Below is a small trained network, with its code and all its weights. Each question gives an input and a class and asks what happens when units are switched off, that is, made to give their printed mean instead of their output.

import numpy as np


def w(rows, s, z=0):
    codes = np.array(rows[::2]) - 128.0
    scale = np.full(codes.shape[1], s)
    scale[-1] = z or s
    return codes * scale


def f(y):
    return np.maximum(y, 0)


def log_softmax(a):
    a = a - a.max(-1, keepdims=True)
    return a - np.log(np.exp(a).sum(-1, keepdims=True))


def net(x, mask):
    res = np.array(x, float).reshape(1, 4) / 4 @ E
    y = f(res @ A[0][:, :-1].T + A[0][:, -1])
    res = res + np.where(mask, y, B[0][:, -1]) @ B[0][:, :-1]
    return log_softmax(res[-1] @ U[:, :-1].T + U[:, -1])


A, B = {}, {}
E = w([
[177,222,190,76,97,32,116],'x0',
[149,120,117,255,74,85,108],'x1',
[123,137,117,127,129,126,122],'x2',
[166,81,49,117,200,75,200],'x3',
],0.0085)
A[0] = w([
[189,93,43,127,167,53,187,253],'n1',
[94,132,101,16,158,181,156,185],'n2',
[171,207,187,106,79,84,97,112],'n3',
[88,2,93,151,104,166,124,66],'n4',
[196,115,91,224,95,86,144,144],'n5',
[108,87,107,170,152,177,133,80],'n6',
[64,127,114,16,190,154,108,126],'n7',
[204,197,180,62,107,12,129,113],'n8',
[125,83,102,187,62,88,104,98],'n9',
[147,98,152,227,93,82,92,160],'n10',
[181,85,87,134,203,67,184,25],'n11',
[170,76,68,124,144,52,239,140],'n12',
[222,169,169,73,102,28,124,32],'n13',
[63,68,106,153,126,211,129,113],'n14',
[38,148,205,147,47,192,13,218],'n15',
[167,103,91,207,107,101,90,169],'n16',
[53,64,114,157,160,192,151,59],'n17',
[193,119,180,103,131,81,144,144],'n18',
],0.0066,0.0026)
B[0] = w([
[76,184,127,156,2,197,162,246],'n1',
[168,66,167,75,23,123,106,212],'n2',
[94,91,119,153,123,115,125,212],'n3',
[112,73,142,167,130,81,97,205],'n4',
[166,116,210,52,46,155,119,209],'n5',
[67,78,199,169,122,58,53,180],'n6',
[182,76,220,86,44,167,113,202],'n7',
[101,57,126,162,85,62,119,237],'n8',
[181,100,207,62,81,171,91,182],'n9',
[172,95,173,74,84,184,113,207],'n10',
[99,201,161,138,59,139,196,197],'n11',
[104,168,133,157,32,164,208,226],'n12',
[81,48,153,189,140,47,109,208],'n13',
[77,66,155,187,123,73,88,207],'n14',
[84,233,114,158,10,184,240,254],'n15',
[183,114,164,68,49,157,88,200],'n16',
[93,45,175,173,139,73,105,200],'n17',
[90,74,85,189,113,77,106,175],'n18',
],0.0057,0.0076)
U = w([
[40,56,139,195,128,24,59,66],'0',
[132,123,127,129,105,136,117,254],'1',
[59,188,129,162,93,166,220,72],'2',
[254,75,194,56,104,150,67,82],'3',
[160,142,68,150,151,130,98,181],'4',
[181,170,34,124,205,117,54,71],'5',
[205,181,50,123,236,126,68,78],'6',
],0.0078,0.0073)

Each question gives the input, the list of numbers given to net, and the class t.
The units are the neurons (one row each of A and B). Each row of codes is followed by its name. A weight is (code - 128) times the scale printed after its matrix; where a second scale follows, it is the last column's (A, B and U).
mask holds one flag per neuron, in row order. A switched-off neuron (its flag False) gives its mean, the last column of its row in B, instead of its output. The means were averaged over made-up inputs and are rounded, as every weight is.
A unit's drop is (log p(t) with every unit on - log p(t) with that unit switched off) / (log p(t) with every unit on - log p(t) with every unit switched off).
The circuit of an input: a set's keep is (log p(t) with only the set's units on - log p(t) with every unit switched off) / (log p(t) with every unit on - log p(t) with every unit switched off). Starting from the 12 units with the biggest drops (on a tie, the unit counted first), units are removed one at a time, each time the one whose removal leaves the highest keep (on an exact tie, the one counted first), for as long as the keep stays at least 0.8.
circuit, biggest first: the units of the circuit, biggest drop first
most important unit: the unit with the biggest drop
k most important neurons: the k neurons with the biggest drops, biggest first
drop of u: that unit's drop, to one decimal
input [1,5,4,4], class 3: most important unit	n15
input [6,8,-4,8], class 2: 3 most important neurons	[n1, n12, n11]
input [-2,-8,-3,-1], class 3: circuit, biggest first	[n7, n2]
input [3,5,-5,6], class 2: circuit, biggest first	[n1, n12]
input [6,-8,-2,8], class 2: 2 most important neurons	[n1, n12]
input [-6,-6,-4,-2], class 0: circuit, biggest first	[n14, n17]
input [-6,8,6,7], class 3: 2 most important neurons	[n5, n16]
input [8,-6,1,2], class 0: circuit, biggest first	[n13, n8]
input [3,7,-6,-6], class 3: 2 most important neurons	[n10, n9]
input [4,5,3,-2], class 3: circuit, biggest first	[n10, n5]
input [-5,8,-5,6], class 3: 3 most important neurons	[n5, n16, n9]
input [-4,7,2,6], class 3: circuit, biggest first	[n5, n16]
input [-7,-5,0,-3], class 0: 2 most important neurons	[n14, n17]
input [2,-3,-1,-6], class 2: circuit, biggest first	[n15]
input [-5,-8,7,-4], class 3: 2 most important neurons	[n7, n2]
input [3,8,0,7], class 3: 2 most important neurons	[n5, n15]
input [-1,8,5,8], class 2: drop of n15	-0.2
input [7,-7,4,8], class 2: drop of n12	0.9
input [1,2,1,1], class 4: drop of n2	0.2
input [3,3,-5,-6], class 2: drop of n12	-0.2
input [7,-3,-1,8], class 2: circuit, biggest first	[n1]
